Where the symbols take the objects:
mp: §>nh, *>cd, ~>br
zz: §>dm, *>ht, ~>rr
dm: §>jm, *>cn, ~>gn
qt: §>ll, *>nj, ~>tg
bq: §>dq, *>gf, ~>ml
rl: §>tg, *>pz, ~>rh
ml: §>lm, *>hc, ~>cg
zf: §>mj, *>cg, ~>jm
lt: §>zl, *>ng, ~>mf
bt: §>hg, *>qh, ~>sr
dc: §>nl, *>dh, ~>pm
cz: §>mb, *>jr, ~>sl
nh: §>jc, *>rd, ~>nj
gn: §>qr, *>mj, ~>nb
sl: §>ld, *>dz, ~>dc
zl: §>nz, *>dr, ~>lz
gb: §>sd, *>sz, ~>lh
mj: §>qd, *>lb, ~>bb
bn: §>gt, *>tt, ~>td
gt: §>zq, *>gz, ~>gb
pz: §>cz, *>jc, ~>ll
cm: §>sr, *>dt, ~>fm
zb: §>cg, *>dq, ~>cn
nz: §>bt, *>nb, ~>cm
zr: §>rr, *>sb, ~>ng
sb: §>zf, *>zb, ~>dm
hp: §>cc, *>gb, ~>jr
dz: §>jz, *>mp, ~>dh
cg: §>lb, *>pb, ~>zp
fz: §>mn, *>tg, ~>pr
dt: §>lt, *>hq, ~>hg
qb: §>fj, *>dd, ~>cd
mb: §>dh, *>gr, ~>ld
jf: §>hp, *>td, ~>jc
dr: §>nb, *>jm, ~>hs
dq: §>pb, *>tz, ~>lm
zh: §>bq, *>hr, ~>mt
rh: §>tr, *>ll, ~>mn
mn: §>sq, *>mg, ~>fd
jr: §>gr, *>lh, ~>dz
dp: §>cf, *>sq, ~>md
gh: §>hc, *>zt, ~>dq
jc: §>jr, *>tb, ~>fs
nb: §>qh, *>bb, ~>dt
hb: §>bn, *>cr, ~>fj
qn: §>sz, *>cm, ~>zq
cr: §>tt, *>zl, ~>qz
zm: §>zb, *>bq, ~>ht
mm: §>sb, *>zm, ~>zz
ll: §>sl, *>fs, ~>mg
lg: §>zd, *>fz, ~>gd
sr: §>cr, *>lt, ~>dd
pq: §>jf, *>fj, ~>nh
nj: §>fs, *>hp, ~>cz
fd: §>tl, *>fp, ~>cf
nc: §>pr, *>rh, ~>zd
tz: §>fq, *>md, ~>hd
sz: §>hb, *>sr, ~>qb
md: §>mq, *>tl, ~>bg
zd: §>dp, *>mn, ~>lj
sq: §>rf, *>dc, ~>tl
mz: §>hs, *>gn, ~>nz
fq: §>tp, *>mq, ~>zh
mf: §>lz, *>mz, ~>tt
zt: §>qg, *>dp, ~>tz
td: §>gb, *>qn, ~>tb
tb: §>lh, *>zq, ~>cc
tt: §>gz, *>nz, ~>qn
pm: §>fz, *>rl, ~>nc
tr: §>fp, *>sl, ~>sq
bb: §>zr, *>mm, ~>hq
hq: §>ng, *>zz, ~>jn
ht: §>cn, *>ml, ~>zf
pb: §>lq, *>fq, ~>jt
sd: §>cd, *>hb, ~>pq
lm: §>jt, *>hd, ~>lb
mq: §>jp, *>lg, ~>hr
qh: §>jn, *>zr, ~>lt
cn: §>zp, *>lm, ~>mj
fj: §>td, *>qz, ~>rd
ld: §>rl, *>jz, ~>nl
lj: §>md, *>fd, ~>qg
tg: §>mg, *>cz, ~>tr
rd: §>tb, *>gt, ~>hp
nl: §>rh, *>qt, ~>fz
lq: §>mt, *>tp, ~>zm
tq: §>gd, *>nc, ~>jp
lz: §>cm, *>hs, ~>gz
mt: §>ml, *>gh, ~>zb
zp: §>mm, *>jt, ~>qd
jz: §>pz, *>nh, ~>qt
bg: §>hr, *>tq, ~>tp
hs: §>dt, *>qr, ~>bt
jp: §>zt, *>zd, ~>gf
hd: §>zh, *>bg, ~>lq
fp: §>pm, *>ld, ~>rf
gz: §>fm, *>bt, ~>sz
hr: §>gf, *>gd, ~>gh
hg: §>mf, *>jn, ~>cr
jn: §>mz, *>rr, ~>zl
qr: §>hq, *>qd, ~>qh
fs: §>dz, *>cc, ~>mb
zq: §>qb, *>fm, ~>sd
qd: §>zz, *>ql, ~>zr
fm: §>dd, *>hg, ~>hb
dd: §>qz, *>mf, ~>bn
lb: §>ql, *>lq, ~>mm
br: §>nj, *>jf, ~>pz
ng: §>dr, *>dm, ~>mz
rf: §>nc, *>nl, ~>lg
jm: §>bb, *>zp, ~>qr
cd: §>rd, *>bn, ~>jf
cf: §>tq, *>rf, ~>mq
jt: §>zm, *>zh, ~>ql
gd: §>lj, *>pr, ~>zt
hc: §>hd, *>qg, ~>pb
pr: §>fd, *>tr, ~>dp
lh: §>pq, *>qb, ~>mp
tl: §>lg, *>pm, ~>tq
tp: §>gh, *>jp, ~>bq
rr: §>gn, *>zf, ~>dr
gf: §>tz, *>lj, ~>hc
ql: §>ht, *>mt, ~>sb
dh: §>qt, *>br, ~>rl
qg: §>bg, *>cf, ~>fq
gr: §>br, *>pq, ~>jz
mg: §>dc, *>mb, ~>fp
cc: §>mp, *>sd, ~>gr
qz: §>qn, *>lz, ~>gt

The rows follow the links: the fewer symbols apart two objects are, the more alike their rows tend to be.

Each row is also shifted at random along 3 hidden directions that mean nothing.

Name the object of each row.
-8	1	20	-3	11	19	6	15	10	-11	8	8	14	7	-11	-13	-13	11	1	-14	5	-11	20	10	-8	8	-3	2	-1	-10	-5	-5	-9	14	-5	-6	-3	-1	-17	5	-21	-15	1	-1	13	-11	4	-4	-7	3	-7	-1	-25	-2	2	-5	9	-7	2	-4	-3: zq
-3	5	-2	-11	-10	-22	10	27	-16	8	2	-7	4	-20	-6	-3	0	-6	1	-14	2	-18	1	3	2	-18	20	-1	15	5	22	1	2	2	2	-5	-6	25	-10	10	-15	-6	4	24	-4	30	9	9	12	-9	-2	0	3	-5	-11	-14	6	9	-10	0	9: fs
27	-16	-11	0	1	22	-14	13	5	12	-17	-5	-3	-1	2	17	6	14	8	12	-16	6	-6	1	-40	24	5	-2	-10	-24	-11	-5	0	-9	-14	6	19	-15	21	-15	-53	1	3	-15	10	-4	1	-3	-1	8	20	6	21	-6	16	2	6	-19	6	-5	12: dq
39	-7	-17	14	-7	-6	3	-10	-4	17	-8	-12	-5	-2	14	14	1	-6	4	11	9	-1	-11	-2	2	3	6	-11	10	2	2	-2	10	-16	5	13	-1	1	14	-5	11	1	7	1	3	-7	1	14	1	0	5	-8	11	3	16	14	-5	-5	-10	15	-14: md
-3	4	0	7	3	2	-11	-3	16	-8	6	4	-9	15	-9	-2	-2	4	-3	-5	-6	13	-5	0	2	8	-13	19	8	6	-3	18	10	-11	-2	-4	-2	10	1	7	2	9	-18	3	-4	0	9	0	4	1	15	-2	-9	6	-15	4	-3	-8	9	0	19: qh
90	1	-2	2	-4	-5	13	-14	-17	9	-3	-3	10	-14	13	-1	6	-12	5	4	5	-14	3	-1	12	-9	14	-20	-5	3	6	-14	-12	12	8	0	-1	-8	-5	-4	21	-7	20	-1	1	-9	-11	2	-4	2	-17	-1	8	-5	14	-4	-3	8	-12	2	-21: pm
-18	-1	-2	-4	1	-2	-11	-1	-1	-6	-6	7	-11	4	2	5	9	2	-9	18	-8	19	-6	-10	-5	-9	-13	5	-22	-5	-13	-4	1	2	-4	3	10	-18	14	-12	2	13	-2	-15	-11	15	-12	-16	1	-4	-2	13	13	0	2	4	2	12	8	-7	-1: zm
31	5	-1	-12	-8	-20	12	3	-25	6	-3	-1	6	-22	7	-3	8	-12	0	1	1	-12	2	-4	13	-26	14	-15	-8	5	11	-13	-10	16	6	-3	0	-2	-8	-3	13	-2	16	6	-9	19	-10	-4	4	-5	-19	7	13	-7	1	-12	2	22	-10	-4	-13: nl
-33	0	18	1	11	20	8	9	10	-6	7	4	15	7	-6	-9	-16	10	3	-14	10	-15	19	11	-5	13	-1	-2	6	-8	-3	-5	-7	9	-3	-2	-6	2	-16	6	-15	-18	2	0	17	-19	6	4	-9	5	-5	-8	-27	0	5	0	6	-11	-1	1	-7: gb
10	-3	6	6	4	8	-8	15	11	-10	-1	9	-8	13	-2	4	-3	10	-12	13	3	17	1	-6	-13	-5	-20	10	-15	-12	-20	-5	6	-1	-7	7	6	-14	10	-9	-15	7	-5	-16	-2	13	-4	-11	0	-4	-1	9	-4	4	11	13	7	7	8	1	-7: zp
3	-9	-19	7	-9	-5	-5	-3	-4	16	-11	-13	-10	-4	11	17	5	-3	4	13	0	4	-15	-3	-8	6	6	-5	7	-2	2	1	11	-18	0	13	4	1	19	-7	-4	6	3	0	0	2	2	10	4	-1	12	-3	18	2	10	10	-4	-5	-4	10	-2: bg
-17	4	6	-6	8	14	-9	-8	11	-10	4	7	2	8	-14	-9	2	7	5	-11	-17	4	3	5	-6	16	-4	12	-3	-1	-2	11	-7	4	-6	-14	4	0	-7	6	-10	2	-12	-2	1	-13	4	-8	-4	8	10	2	-5	-2	-18	-12	-2	-13	13	-14	26: mf
-4	5	4	12	4	-4	-7	-13	14	-14	7	9	-12	20	0	-2	-4	-1	-14	9	8	21	-4	-8	15	-10	-25	14	-6	9	-14	7	11	-6	4	6	-4	-5	5	0	32	13	-13	-8	-9	3	-4	-6	0	-5	-3	1	-11	11	-2	17	-4	11	7	5	-7: zz
-43	5	19	-13	9	11	-2	15	5	-15	8	12	8	3	-15	-13	-4	10	-3	-12	-6	-2	15	4	-8	0	-5	8	-9	-7	-4	-2	-10	17	-7	-11	2	-3	-14	4	-20	-5	-6	-3	1	5	0	-13	-2	1	-5	7	-14	-5	-12	-13	8	1	9	-14	11: dd
17	-1	-2	17	8	17	-10	-27	23	-6	5	3	-6	24	-3	-1	-5	4	3	-1	-2	13	-6	3	4	27	-16	13	9	7	-9	17	8	-15	0	-1	-3	0	5	5	19	5	-16	-6	5	-34	7	5	-8	9	15	-11	-13	10	-5	12	-10	-20	9	5	10: hq
-5	1	3	1	2	-2	-9	0	4	-11	-2	10	-10	10	1	2	5	2	-12	16	-1	20	-4	-10	0	-13	-19	8	-20	-3	-16	-3	3	2	-2	4	6	-17	10	-10	9	13	-5	-15	-11	15	-10	-15	0	-4	-5	11	4	3	3	9	2	15	8	-4	-7: ql
-30	-4	1	-1	-1	7	9	13	1	9	2	-8	11	-6	-3	-1	-10	4	10	-15	5	-20	8	12	-8	15	16	-5	21	-4	12	2	0	-4	-2	-1	-7	17	-9	8	-24	-17	4	13	15	-11	13	16	-1	3	7	-12	-10	-2	1	-4	3	-17	-6	5	5: jc
-16	-1	-3	-17	-5	-5	8	11	-20	10	-7	-5	10	-21	2	1	6	-3	7	-4	-5	-17	4	3	-7	-5	21	-15	-3	-6	12	-10	-12	12	-1	-4	4	1	-5	-3	-18	-9	15	6	1	9	-2	0	3	-1	-6	4	14	-10	1	-16	4	4	-7	-7	1: ld
2	-8	-1	-6	1	9	10	0	-13	11	-9	-4	13	-13	10	3	1	-1	8	4	4	-15	7	2	-9	4	14	-21	-7	-12	1	-19	-13	10	-1	4	4	-13	-1	-9	-11	-13	20	-7	10	-13	-8	1	-7	5	-11	1	9	-8	19	-5	3	-3	-9	0	-17: fp
-40	8	12	-10	10	8	-4	-19	5	-16	9	12	6	7	-10	-16	1	1	2	-11	-11	4	8	2	10	5	-8	7	-9	6	-2	5	-14	15	0	-16	0	-6	-14	6	17	1	-8	-4	-4	-17	-4	-13	-7	7	-5	3	-10	-3	-19	-14	-4	-1	11	-16	14: gz
-9	-6	-21	8	-8	-9	-3	-21	-5	15	-9	-11	-11	-2	14	13	7	-9	3	14	2	7	-17	-5	6	5	4	-7	6	7	3	3	10	-17	5	11	1	-1	18	-6	23	9	3	0	-3	-9	-1	10	1	1	9	-6	18	4	7	11	-11	-4	-5	11	-5: qg
32	-6	3	19	8	23	-9	4	26	-4	3	2	-4	23	-5	5	-11	14	-1	0	2	10	1	5	-16	23	-15	14	7	-9	-14	10	11	-15	-7	5	1	0	7	1	-20	-1	-13	-8	13	-18	10	4	-4	5	17	-8	-17	7	7	16	2	-20	8	7	5: rr
12	-6	-3	4	-3	-2	10	4	-10	12	-7	-6	4	-8	14	7	-3	-4	0	9	14	-9	2	-2	-1	-6	8	-16	-2	-5	-1	-16	-1	2	4	12	-1	-8	4	-8	2	-8	16	-4	6	-1	-6	6	-2	-2	-12	-3	4	-1	22	8	3	6	-11	10	-26: pr
26	0	-1	14	7	16	-12	-19	22	-5	4	2	-6	20	-7	-2	-4	6	5	-6	-6	11	-5	5	-1	24	-12	14	10	5	-6	19	7	-14	-1	-5	-1	5	3	7	6	5	-16	-2	5	-26	9	4	-5	9	19	-9	-11	7	-9	6	-8	-20	10	1	18: nb
-25	-8	-5	2	-5	-7	8	22	-8	12	-7	-9	-1	-8	12	12	-5	1	-5	12	17	-6	0	-2	-8	-12	5	-11	1	-9	-2	-15	7	-5	-1	17	0	-1	9	-9	-15	-6	12	-1	5	17	-3	7	4	-8	-7	0	5	1	22	13	8	8	-11	13	-26: lg
68	1	6	16	3	1	-5	7	15	-11	5	7	-10	17	-3	1	-5	5	-13	7	6	15	0	-5	1	-7	-21	14	-4	0	-14	4	11	-6	-1	5	-2	-3	5	-1	3	7	-10	-7	-3	10	1	-5	1	-6	-1	2	-12	8	6	15	3	7	6	6	-8: qd
-7	-11	-11	12	0	6	5	-20	-3	15	-8	-11	1	0	19	11	-4	-6	6	13	14	-3	-6	0	2	12	6	-18	5	-1	-3	-9	3	-10	5	15	-1	-10	11	-9	17	-6	12	-7	10	-26	-4	12	-8	5	-2	-10	5	3	23	16	-6	-9	-11	15	-23: dp
-27	-5	-2	-13	0	5	8	-7	-16	11	-8	-5	12	-17	7	1	6	-4	12	0	-3	-15	4	3	-4	5	18	-20	-6	-7	7	-14	-16	12	0	-2	5	-10	-3	-6	-5	-10	17	-3	6	-13	-7	0	-5	7	-7	2	13	-10	7	-12	0	-3	-7	-6	-6: mg
28	10	0	3	0	-6	-9	-14	9	-11	9	6	-8	9	-12	-8	4	-3	-1	-9	-12	12	-6	-1	14	0	-10	18	5	14	4	20	5	-4	2	-12	-3	12	-4	11	19	13	-18	7	-11	1	5	-4	4	0	9	-1	-5	4	-25	-5	-7	0	10	-7	24: dt
10	8	5	5	0	-16	-6	5	4	-16	6	11	-14	11	0	-2	2	-2	-20	13	5	22	-4	-13	13	-29	-24	14	-16	7	-14	1	10	2	3	4	-1	-8	6	-3	24	18	-9	-9	-17	30	-9	-15	6	-12	-11	11	-3	7	-2	13	2	26	6	2	-11: mm
-41	-3	-4	-15	-4	-1	6	6	-15	12	-6	-8	9	-19	0	1	4	-2	11	-8	-6	-18	3	6	-9	5	23	-13	5	-4	14	-6	-10	7	-2	-5	4	6	-5	0	-19	-10	11	9	5	-1	2	5	1	4	1	0	11	-10	-3	-17	2	-5	-6	-7	8: dh
26	-1	10	6	3	11	12	13	7	2	7	-4	13	1	-6	-6	-15	6	6	-18	12	-20	14	12	-4	11	8	-2	19	-4	6	0	0	0	1	-2	-10	15	-15	10	-17	-19	2	11	17	-15	12	13	-3	3	0	-13	-23	1	5	0	5	-14	-7	7	-5: pq
1	-1	6	10	6	5	-8	0	14	-12	3	9	-9	18	0	1	-3	6	-12	11	5	19	-1	-6	0	-3	-23	11	-11	-2	-18	1	8	-3	-2	7	1	-11	8	-5	7	9	-8	-13	-3	3	-5	-9	-3	-3	-2	3	-9	8	6	16	2	6	7	4	-9: zf
56	5	4	17	1	-4	-6	-4	15	-12	8	8	-11	18	-2	-1	-4	1	-13	6	7	16	-3	-6	12	-9	-22	15	-2	8	-11	9	13	-8	2	4	-5	0	3	3	21	11	-12	-5	-7	6	-1	-4	1	-5	-1	-1	-13	10	0	16	-1	9	5	7	-6: dm
17	9	13	5	4	-3	13	-13	3	-9	14	4	10	4	-2	-15	-9	-6	0	-15	13	-11	12	6	25	-5	-2	-1	11	13	7	2	-5	9	10	-6	-15	9	-21	13	33	-8	0	8	3	-14	1	4	-5	1	-14	-10	-24	4	-6	-1	-3	4	-6	4	-10: cd
11	-9	-10	10	-6	-3	6	7	-5	15	-8	-10	-3	-5	13	13	-4	-2	0	11	15	-5	-5	-1	-5	-1	6	-11	6	-5	0	-9	8	-10	3	16	-1	-1	11	-7	-3	-5	11	0	6	2	0	12	1	-4	-1	-5	6	2	21	15	2	0	-11	15	-22: cf
-14	-17	-16	10	-3	13	-4	7	3	21	-15	-15	-4	-1	12	21	-3	7	9	12	5	-2	-8	2	-25	23	10	-10	8	-15	-5	-5	10	-20	-5	17	7	-3	20	-11	-30	-6	6	-5	15	-12	6	15	-1	4	17	-8	11	1	23	15	1	-20	-6	13	-7: jp
-17	-4	6	9	8	12	-9	-1	15	-11	0	8	-7	19	1	3	-4	8	-10	13	4	18	0	-5	-6	2	-21	8	-13	-6	-20	-1	6	-4	-4	8	3	-15	10	-8	0	6	-7	-18	0	-2	-5	-9	-4	0	0	4	-8	7	9	17	2	1	9	2	-8: sb
-33	-11	-15	11	-2	4	2	-20	-1	16	-10	-12	-2	1	18	14	-2	-4	6	14	11	0	-10	-1	1	14	4	-15	6	0	-3	-5	6	-15	4	16	-1	-7	15	-8	15	-2	8	-6	8	-23	-2	14	-6	5	3	-9	8	3	20	17	-8	-11	-9	15	-18: gd
-9	7	19	-3	8	5	9	5	5	-14	13	9	11	5	-8	-15	-10	3	-3	-14	8	-9	17	5	10	-6	-5	2	0	2	0	-3	-8	14	2	-7	-9	2	-20	9	7	-9	0	2	4	-4	0	-4	-4	0	-14	-2	-24	1	-5	-4	4	4	1	-2	-6: qb
-65	-14	2	-9	1	12	8	32	-9	12	-11	-6	10	-12	9	10	-7	11	1	9	11	-14	10	3	-28	2	12	-17	-8	-24	-6	-24	-5	6	-9	15	7	-11	5	-14	-47	-16	19	-8	14	7	-4	2	-2	-1	-7	4	5	-7	28	3	14	-2	-9	4	-21: mn
-25	-3	-3	1	6	10	-12	-25	5	-5	-6	7	-7	10	6	4	9	0	-3	18	-8	20	-7	-7	-1	6	-15	0	-22	-3	-17	-3	-4	1	-2	4	10	-25	13	-12	17	12	-3	-21	-6	-13	-14	-14	-9	6	0	7	11	1	5	7	-6	1	9	-6	-3: zb
-8	8	20	-5	8	3	7	8	4	-16	13	12	10	4	-9	-16	-8	3	-5	-13	5	-7	17	4	8	-10	-6	5	-3	1	0	-3	-9	17	1	-9	-7	2	-20	8	4	-8	-2	2	1	2	-1	-8	-3	-1	-14	2	-22	0	-7	-7	5	8	2	-6	-4: gt
-73	9	-2	-8	-6	-23	10	-6	-12	2	7	-5	2	-10	-1	-8	-1	-13	1	-12	7	-10	-1	1	25	-14	10	-3	16	18	19	6	2	1	11	-4	-13	20	-12	13	29	-1	-1	20	-8	8	4	9	6	-6	-5	-6	-5	1	-17	-7	-5	9	-8	3	2: jr
-16	6	18	-5	12	15	3	-11	7	-15	10	11	13	7	-8	-15	-6	4	2	-13	-1	-5	16	6	7	8	-6	1	-5	0	-3	-1	-14	17	0	-12	-4	-7	-18	7	10	-8	-2	-5	6	-22	-3	-9	-10	7	-10	-1	-20	-1	-7	-8	0	-5	5	-9	1: hb
-15	-7	-19	1	-9	-8	-7	-1	-6	13	-12	-10	-12	-6	8	16	8	-3	0	14	-4	8	-16	-6	-7	1	5	-2	2	-1	1	2	11	-15	-1	10	7	0	20	-8	-5	9	1	0	-5	11	0	5	6	-3	12	2	23	0	4	7	-3	0	-1	5	5: tz
8	8	2	-2	2	-1	-9	-7	9	-11	7	7	-5	8	-13	-8	4	1	-1	-10	-13	10	-3	1	5	3	-8	17	3	9	3	17	2	-2	-1	-14	0	9	-5	10	5	9	-16	5	-8	1	6	-5	3	1	10	1	-4	1	-23	-8	-4	-3	11	-9	27: zl

Where do the symbols, taken in turn from left to right, take each start?
Answers are names.
-70	4	-6	-18	-4	-13	7	-16	-22	7	-4	-4	7	-19	6	-4	10	-13	8	-2	-5	-10	-2	-1	12	-9	17	-16	-3	8	15	-7	-13	11	6	-5	0	-1	-6	0	20	-1	11	5	-7	-1	-9	-1	0	2	-9	3	17	-8	-9	-17	-5	7	-6	-9	1
~ § * => qt
13	0	2	4	-1	4	11	5	1	8	4	-8	11	-5	-3	-4	-9	0	10	-17	6	-21	7	11	1	12	15	-5	22	2	13	4	-1	-2	3	-2	-9	18	-13	11	-9	-15	3	15	12	-15	12	16	-1	3	4	-13	-13	0	-1	-4	0	-14	-8	7	3
~ * ~ => jr
48	-2	-15	2	-5	-4	-10	-20	-5	7	-9	-2	-10	-2	7	9	16	-7	3	13	-15	14	-16	-8	0	2	0	-2	-9	4	-2	4	1	-7	0	0	10	-11	16	-8	13	15	0	-7	-9	-2	-7	-5	0	3	7	5	25	-2	0	0	-9	1	4	-4	7
~ ~ => cg
-45	-2	-4	-17	-4	-3	6	9	-16	11	-6	-7	10	-21	1	1	5	-2	9	-7	-6	-17	3	5	-8	1	21	-13	2	-5	13	-7	-11	8	-1	-4	3	4	-4	0	-19	-9	11	8	3	4	1	3	2	1	-1	2	13	-10	-3	-17	3	-2	-6	-6	6
~ * * => jr
7	-6	-3	-5	-2	3	-12	25	0	-2	-9	4	-9	-1	-1	10	7	9	-9	15	-10	13	-5	-8	-24	-7	-7	6	-19	-16	-13	-7	3	1	-11	5	14	-13	16	-14	-35	9	0	-12	-6	27	-5	-13	5	-5	4	16	16	-3	7	2	9	8	7	-6	4
§ * § => bq
-11	2	1	16	7	5	-9	-22	19	-11	6	6	-10	24	0	-2	-5	1	-7	6	5	19	-6	-3	12	7	-23	12	0	8	-12	11	11	-11	3	4	-4	-4	6	1	30	10	-15	-8	-2	-16	0	-1	-5	2	4	-5	-14	11	-2	18	-8	-4	8	7	-2
§ ~ => ng
-38	2	3	7	7	13	9	-38	6	2	7	-4	12	7	4	-10	-10	-7	13	-13	10	-13	6	11	21	23	5	-10	18	13	6	5	-7	-1	10	-4	-13	5	-15	11	38	-13	1	5	12	-51	4	14	-14	13	-2	-19	-20	4	-3	1	-13	-20	-5	7	-5
* § ~ => lh
-34	1	2	2	2	3	10	-11	1	5	6	-7	9	-2	-1	-5	-9	-3	9	-14	8	-16	6	9	10	12	11	-6	20	7	11	5	-1	-2	6	-3	-11	15	-12	11	10	-12	1	12	10	-23	9	14	-3	4	2	-14	-14	0	-4	-3	-5	-13	-6	7	0
~ § => nj
-61	-5	-8	-6	2	4	-14	-19	-1	-2	-9	3	-10	4	5	7	12	0	-3	19	-11	20	-10	-9	-5	3	-11	0	-21	-4	-13	-2	-2	-1	-4	4	11	-22	17	-13	8	14	-2	-17	-10	-2	-12	-13	-3	3	4	10	20	-1	0	3	-6	3	9	-8	4
§ § * => zh
11	4	12	6	6	7	11	-5	7	-4	10	2	12	5	-3	-12	-13	0	4	-16	11	-16	14	9	11	7	2	-3	13	5	5	1	-4	5	5	-4	-12	8	-19	11	11	-14	1	6	11	-22	6	8	-6	4	-7	-11	-25	3	0	0	-1	-8	-5	5	-9
~ § § => mp
65	0	8	12	1	0	-5	27	14	-11	4	8	-10	14	-5	3	-6	10	-16	7	6	13	1	-6	-9	-13	-20	16	-6	-7	-15	0	13	-5	-5	6	1	-2	6	-3	-17	7	-9	-6	-3	25	2	-7	6	-9	-1	6	-11	6	9	15	10	11	5	5	-8
§ § § => dm
32	-5	-4	-9	-2	8	8	-4	-15	13	-9	-6	14	-18	5	1	5	-3	16	-5	-6	-20	5	7	-9	10	23	-19	-1	-7	10	-11	-17	11	-1	-6	5	-5	-5	-3	-15	-13	17	1	10	-16	-3	3	-5	8	-4	-1	12	-11	8	-15	0	-9	-8	-6	-1
* § § => mb
51	1	-16	0	-12	-19	-8	-1	-11	7	-8	-3	-14	-8	5	10	15	-8	-4	13	-11	13	-18	-10	2	-15	1	3	-7	5	2	4	7	-7	1	2	8	-1	16	-6	6	17	-1	2	-16	25	-4	-4	10	-6	5	9	26	-1	-4	0	-4	13	0	-2	7
~ * ~ => bq
